Both labels of each row
[  0  -1   4   8  -2 -12  -6   1  -5   2   3 -10   0 -30  -3 -10   8 -12
   0   2   6   0  23 -10  -6] => S, Z280
[  1   3   2   1   5  -5   3  -3   1   4  -1   4  -3  20  24 -12   3   6
   1  -2   3   1   8  -1   2] => V, z16
[  1  -1   0   3   4   2  -2   4  -2  -3  -4  -4  -1 -13  30   3  -8  -4
   1  -3  -2   0  -1  -2  -1] => F, Z280
[ 0 -1  4  4  0 -9 -3  5  1  1  1 -6  0  4 31 -4 -5  9 -3 -2  2  2  6  2
 -3] => V, Z212
[ 2 -1 -2  1  5 -2 -2  6 -4 -1  0 -7 -1  0 36  1 -4 -1 -2 -6 -2 -2  8  2
  1] => S, Z280
[  2  -2   1   5   3   0  -2   4  -4   1   0 -10  -5   6  33 -25  -8  -1
  -7  -1  -1   0  16   4   0] => S, z595
[  4  -4   2   9   4  -1   3  -1   0   2  -1  -8  -6  34  23 -23   3  -2
  -2  -2   1  -1   7  -3  -3] => F, z16
[  5   1   1   9   5   5   3   7  -4  -7   1 -18  -2 -16  47   9 -13  -1
  -1  -2  -7   5   4   3  -1] => F, Z280
[  3  -4   0   4  10   5   0   2  -2  -1  -1  -5  -4   9  29 -13   0   1
  -2  -3  -5  -2   3   0   0] => S, z595
[  6  -2   2   4   2  -6  -6   2  -3  -2   2 -11   0 -20  19  13  -3   0
  -3  -2   2   2   8  -2   1] => V, Z280
[  1  -4  -1   3   3   2   5   6  -6   2   1  -3  -8  40  39 -10  -1   3
  -4  -9   1  -2   1   2  -4] => S, z16
[  0  -3   3   7   8   1   3   8   0   2   1 -19   1  23  35  -4 -10   1
   2  -6   4   4   7  -1  -8] => V, Z212

Both labels of each row
[ -7   5   0 -17   6  -1  -1  -1   0   1   5  -3  -5   2  -5  -2   1  -2
   3   9   0  -3   8  -2 -17] => z906, (71)
[ -7   6 -10 -31   7  -2 -10  -1   2  11   5  -3  -2   3  -6  -5  -3  -3
   3  10   4  -6   5   0  -9] => z906, (66)
[ -6   5  -7 -10   6   3  -4   1   1   3   0  -1  -6  -1  -2  -4  -2  -2
   4   9   3  -3   3   1  -6] => z906, (66)
[-12   5   5 -25   2   2   0   1   2   4   3  -2   3  17  -6   3  -1  -2
  -1   3  -4  -6   5   3   0] => z492, (63)
[ -8   4   2 -10   6  -2  -1   1  -2   1   8  -3  -3   4  -3  -3   1   0
   4  13   0  -5   3  -5 -21] => z906, (71)
[-13   2   2 -16   4  12  -1   5   1  -2   2  -2   4  21  -3   8   3  -2
  -1   5  -5   0   2   3  15] => z91, (65)
[  0   1 -24 -22   0   0 -13  -4   3  10  -5   1 -11 -12  -7 -11  -8  -3
   0   2   7  -1   4   4  10] => z906, (66)
[  0   7   2  -6   3   1  -4  -3   2   7   3   1  -1  -7  -1  -8  -3  -2
   3   0   8  -5   1   2 -18] => z492, (66)
[-13   4  -7  -3  -2  15  -3   5   4  -3  -3   1  -3  26  -8   7  -4  -2
  -6  -2  -5  -2   4  10  27] => z492, (65)
[ -5   4   4  -5   8  -2   0  -2  -1   2   5  -4  -2  -4   0  -4   2  -1
   6   9   2  -2   7  -7 -28] => z906, (71)
[-3  6  7  5  2  7 -1  1  1  0  3 -1  2 10 -2  2 -1 -2 -1 -1  1 -4  0  4
 -5] => z492, (71)
[-5  4 -1  3  7  4 -2  0 -1  1  3 -2 -5  1 -4 -3  0 -2  3  7  2  0  6 -3
 -2] => z906, (71)
[  2   0 -13 -17   2  -1  -8  -2   1  10  -1   2  -6 -13  -1 -11  -6  -1
   5   6   6  -1  -1   2   4] => z906, (66)
[-10   8  -2 -15   3   7  -3   3   3   4   6  -2  -5  17  -8   2  -5  -4
   0   0  -1  -6   7   7   2] => z492, (71)
[ -9   5  -2 -19   4   5  -1   3   2   1  -1  -1   0  13  -4   4   1  -4
   0   3  -3   1   3   2  12] => z91, (65)
[ -3   8   8  12   3   4   2   0   0   1   5  -1   1   1  -1  -4   0  -2
   2   2   5  -3   2   1 -25] => z492, (71)
[  2   2 -10 -10   2  -4  -6  -3   1   3   0   1  -4  -7  -1  -7  -2  -1
   4   7   4  -4  -2  -2 -11] => z906, (66)
[  0   9   0   2   3   0  -4  -3   0   6   3  -2  -3  -1  -3  -1  -2  -4
   1  -4  10   0   4  -2 -19] => z492, (66)
[-13   6  -1  -6   2   5   1   3   3  -3   0  -2  -1  12  -6   4   3  -1
   0   2  -4  -1   7   4  -9] => z492, (65)
[ -9   9  14 -10  12  -1   4   4  -1  -4  10  -2   6  24   1   5   7  -1
   3  13  -5  -8  -4  -2 -24] => z91, (71)
[  0   1 -10 -14   3  -3  -8  -2   0   6   2  -1  -1  -6  -1  -6  -1  -3
   3   9   4  -2   0  -4  -8] => z906, (66)
[ -5   4  -6 -13   1  -2  -7   0   0   5   1  -1   2  14  -2   3  -2   0
  -2   2   0  -6  -2   1   4] => z713, (66)
[-14   4   7 -28   6   5  -1   4   2   2   4  -2   3  18  -4   1   2  -2
   1  10  -5  -6   4   3  -1] => z91, (63)
[-10   4  -5 -22   5  -1   5   4   2  -4  -1  -2  -3  11  -5   4   5  -1
   2  10  -6   1   6  -1  -7] => z91, (65)
[ -7   2  -2 -19   5   3  -5  -1   0   6   1   1  -7   2  -6  -4  -4  -4
   2   6  -5  -3  10  -2   4] => z906, (71)
[-14   6  -7 -16  -1   6   1   0   4   2  -4  -3  -1   7  -8   2  -1  -3
  -2   0  -1   1   8   5  -3] => z492, (65)
[-11   4  -4 -19   6   5  -2   4   1  -1   1   0   0  14  -3   2   4   0
   1  10  -3  -2   2   3   2] => z91, (65)
[-9  3 -3 -8  4  3 -1  2  2 -3  0 -1 -2 12 -4  2  3 -1  1  8 -3 -1  4 -2
 -5] => z906, (65)
[ -4  11  -9 -14   2  -1  -8  -4   3   9   0   0  -2   3  -7  -3  -4  -4
   1   0   7  -3   5   6 -17] => z492, (66)
[-15   9   0 -13   1   3   3   1   5  -2  -1  -3   0  12  -7   4   3  -1
  -1   2  -3  -4   7   5 -21] => z492, (65)
[-6  2 -8 -8  3  5 -8  0  1  3  2 -2 -6 11 -6 -1 -5 -2  0  6  0 -5  4  2
 12] => z906, (71)
[ -8   5  -3 -18   7   0  -3  -1   0   5   4  -4  -5   0  -6  -5  -2  -5
   4   9   2  -3  10  -4 -15] => z906, (71)
[ -3   8  -5 -15   2  -5  -2  -3   1   5   1   0  -3  -9  -1  -8   1  -2
   2   3   6  -2   1   4 -26] => z492, (66)
[-4  4 -4 -7  0  3 -6 -1  4  5  2  1 -2  4 -4 -4 -5 -2 -1  1  4 -8  0  7
  1] => z492, (66)
[-14   5  -1 -22   5   6  -1   4   1  -1   1  -2   0  19  -4   3   3  -3
   2   8  -5   0   4   2   4] => z91, (65)
[ -4   5  -7 -13   6  -4  -4   1   0   2   2   0  -5   1  -3  -5   2  -1
   3  12  -1  -3  -1   0  -9] => z906, (66)
[ -8   4  -5 -12   5   7  -6   1   1   5   3  -2  -5  10  -6   0  -6  -2
   0   2   2  -3   7   1  12] => z906, (71)
[-1  2  3  6  3  4 -1  0 -2  0  3 -1 -2  3 -4 -1 -1 -1  2  0  2 -2  4 -2
 -1] => z906, (71)
[-6  2  0 -5 -1  1 -1 -1  0  3 -2 -3  1  2 -2  4  0  0  0 -3  2  2  7 -4
 -6] => z713, (65)
[-11   4  -5 -19   1  -8  -2  -2   0   4   0  -5   0  10  -6   5   0  -1
  -1   3   0   0   7  -3  -9] => z713, (65)
[ 3 -3  4 12 -4 -2  4  0 -1  0  0 -1  4  2  3  6  2  2 -1 -4  0  3 -1 -6
  0] => z713, (65)
[  0   5 -11 -16   3   3  -7  -2   2   8  -1   1  -5  -1  -3  -5  -5  -4
   1   0   6   1   1   5   8] => z91, (66)
[-6  6 -1  0  1  4 -2  0  0  1  2 -2 -2 13 -7  4 -2 -2 -2 -2  0 -4  7  2
 -1] => z492, (71)
[ -5  -2   7 -12   1  -1   1  -2  -1   4   1  -2   3   0   0   1   0  -1
   0  -1   1   1   7  -4  -2] => z713, (63)
[-10  10   2 -14   5   8  -1   0   0   5   4  -3   1  11  -4   0   1  -4
   3   5   2  -5   5   2 -23] => z492, (71)
[-6  4 -1  0  4  5 -5  3 -2  2  5 -2 -4  8 -3 -1 -3 -1  2  8  1 -5  4 -1
 -5] => z906, (71)
[ -6   4 -16 -22  -2   0 -12  -2   3  10  -2  -1  -2  14  -7   2  -5  -2
  -4   0   2  -6   2   4   9] => z713, (66)
[-5  5 -9 -7  0 -3 -1  0  1  0  3 -4 -4 17 -8  7 -2  1 -1  1 -4 -5  5  0
 -6] => z713, (71)
[ -5   5   3 -17   8   2  -2   2   0   4   7  -1  -1   7  -2  -1   0  -3
   4   6   1  -1   5  -2  -6] => z91, (71)
[ -9   5   4 -19   6   3   3   2   1   0   0  -3   3   8  -2   3   5  -3
   3   6   0   2   4   0  -8] => z91, (65)
[-2  4  2 -6  6  9 -2  3  0  0  4  0 -2 12 -1  0 -2 -3  1  2  0 -1  1  4
 13] => z91, (71)

Two labels a row
[-11   2  -6  -1  -7   6   1  -7  -1  14  -1  -7  19   3  -9   0   2  -2
   0  14   4   5   2   5  12] => H, Z30
[ -6   2   2  -1  -5   5   2  -4   0  11  -2 -12  15   4  -7   1   2  -3
   1   7   6   8   8   7   5] => J, z26
[-10   2   2  -2  -5   6   5  -7   4  11  -4  -6  17   1  -8   1   2  -2
   0   6   2   7   6   7   5] => J, z26
[-19   0  -4  -2 -10   7   6  -6   1  10  -5  -7  17  10  -9   0   2  -5
   0   3   3   8   2   8   4] => Z, z26
[-16   3  -3   2  -6   9   6  -8   4  16  -1  -2  14   4  -8   1   1  -4
  -2  11   5   7   1   4   6] => Z, z26
[ -3   1   2  -1  -2   3 -10  -4   8  10   2  -6  11  -5  -3   0   0   0
   0  15   8  10   2   3  12] => H, Z30
[-11   0   3  -2  -6   4   6   1  -1   6  -4 -11  10   4  -7   1   2  -4
   2   3   9   1   6   8   1] => H, Z306
[-16  -2   3   0  -3   6   9   0  -1   8  -2  -6   8   2  -7   0   2  -4
   2  10   7  -3   3   8  12] => H, Z306
[ -8   4  -3  -1  -8   6   5  -7  -6  14  -1 -12  17   9 -11   1   2  -4
   2   8   6   8   5   8   6] => J, z26
[ -7  -1   1   0  -9   3  -7   0   3   6  -3 -11  12   0  -4   1   2  -3
   1   5  11  13   4   6   5] => H, Z30
[ -4   1   1  -1  -6   4   1  -6  -1   9  -2 -13  19   4 -10   0   2  -2
   0   4   4  10   7   9   5] => J, z26
[ -6   1   1  -1  -6   4  -3  -4   2   8  -3 -11  16   1  -7   0   1   0
   0   8   6   9   5   8   9] => H, z26
[-11   0   1  -3  -2   4   4  -1  -2  10  -1  -6  11   2  -7   0   2  -2
   1  13   6  -1   2   8  12] => H, Z30
[-13   2   3  -1  -2   7  10  -9   3  12  -1  -5   8   3  -6   1   1  -5
   0   6   8   3   7   4   4] => J, Z306
[-12  -2   6  -1  -2   3   4   2   4   1  -5  -7   5  -2  -3  -1   1  -1
   1   2   4   0   6   8   6] => H, Z306
[-14   0   5  -2  -5   6   2  -5  12   8  -4  -5  10  -4  -4   0   1   0
  -1   2   2  11   7   6   2] => H, Z30
[-16  -1   4  -2  -6   6   8  -1   2   7  -3  -8   9   1  -8   1   1  -4
   1   2   7   2   4   7   4] => H, Z306
[-8  1 -1 -1 -6  4 -2 -5  3 10 -2 -9 14  0 -6  1  2 -2  0  8  5  9  4  6
  7] => H, z26
[-16   1  -1  -1  -8   7   1  -7   6  14  -4  -8  19   1  -9   0   2  -2
   0  12   5   8   5   9  12] => J, z26
[-28  -1  -6  -1 -14   8   3  -5   3  13  -6  -9  19   5  -9  -1   2  -5
   1   9   8   8  -1   8   8] => U, z26
[-14   1   3   0  -5   6  15   0   0   7  -2 -11  10   6  -9   1   2  -6
   1   1   7   1   7   8   0] => J, Z306
[-12  -2  10   1  -3   2   4   1   6   2  -7 -12  13  -5  -5  -1   1   0
   1   6   6   1   9  13  11] => H, Z306
[-19  -1   6  -1  -5   7  10   1   5   7  -6  -7  10   0  -6   1   1  -3
   0   4   7   1   7  10   7] => H, Z306
[-13   1  -2   0  -9   7  -2  -3   6  10  -2  -7   6   2  -4   2   1  -5
   1   4  10  12   3   4  -1] => H, z26
[-10   1  -1  -1  -8   5   6  -5  -6  12  -2 -15  20   9 -11   1   2  -5
   1   7   9   8   6   6   7] => Z, z26
[ -9   2   1  -1  -5   5  -4  -6   6  13  -1 -10  15   1  -7   1   1  -3
   1  11   7  12   5   6   8] => H, Z30
[-20  -1  -3  -1  -9   7   5  -4   3  10  -4  -6  13   4  -7   0   2  -5
   0   6   7   7   1   7   5] => U, Z30
[-13   1   1  -1  -6   6   1  -7   8  12  -2  -6  15   0  -7   0   2  -2
   0  10   5   9   5   7   7] => J, Z30
[-11   2  -2  -1  -7   6  -1  -5   2  13  -1  -7  16   3  -8   1   1  -3
   0  10   6   8   3   5   9] => J, Z30
[-15   0   1  -1  -5   7   0  -4   9  10  -3  -3  11  -2  -5   0   0  -2
   0   9   4   8   2   5   7] => H, z26
[-7  0  5  0 -3  5 -3 -1  8  9 -1 -8  7 -2 -3  1  1 -3  2  7  9 10  7  6
  5] => H, Z30
[ -6   1   7   0  -4   5   2   0   6   7  -2 -10   5  -1  -2   0   1  -2
   1   3   9   9   9   6   2] => H, Z306
[ -9   0   3   0  -7   4   8   0  -4   7  -3 -17  16   6  -9   1   3  -5
   1   3  10   7   8  10   5] => H, Z306
[-19   1   2  -1  -5   8   0  -4  10  11  -3  -3   9  -2  -6   0   1  -3
   0  11   6   7   3   5   8] => H, z26
[-27  -1   4  -2 -11   8   5  -3  10  11  -7  -9  15  -1  -8  -1   2  -4
   1   8   9   8   5  11   8] => J, Z30

Two labels a row
[-21   3   2 -15   2  -5  -3   1   1   1   3  12   1  -2   3  -2   0   5
  13   3   3   0   1   2   2] => L, <2>
[ 16  -5   0 -12  -1   1  -1   0   3   3   7   6   2  -4   3   0  -1   0
   4  -3   9  -1   0   2   3] => L, <2>
[ 14   0   4   2 -10  -1  -1   2   1   1   3   0  -4  -4  -2  -2   0  -1
   1  -1  -3   0   1   2  -3] => L, <1>
[ 5  9  4  5 -2  2 -4  0  1 -3 -1  0  2  0 -4 -2  2  0  1  2 -4 -2 -1 -3
 -4] => A, <11>
[ 8 18  2  2  0  3 -3  0  1 -1 -2 -4 -2  2 -7 -3  5 -1  1 -2 -1  1  0 -6
 -4] => A, <1>
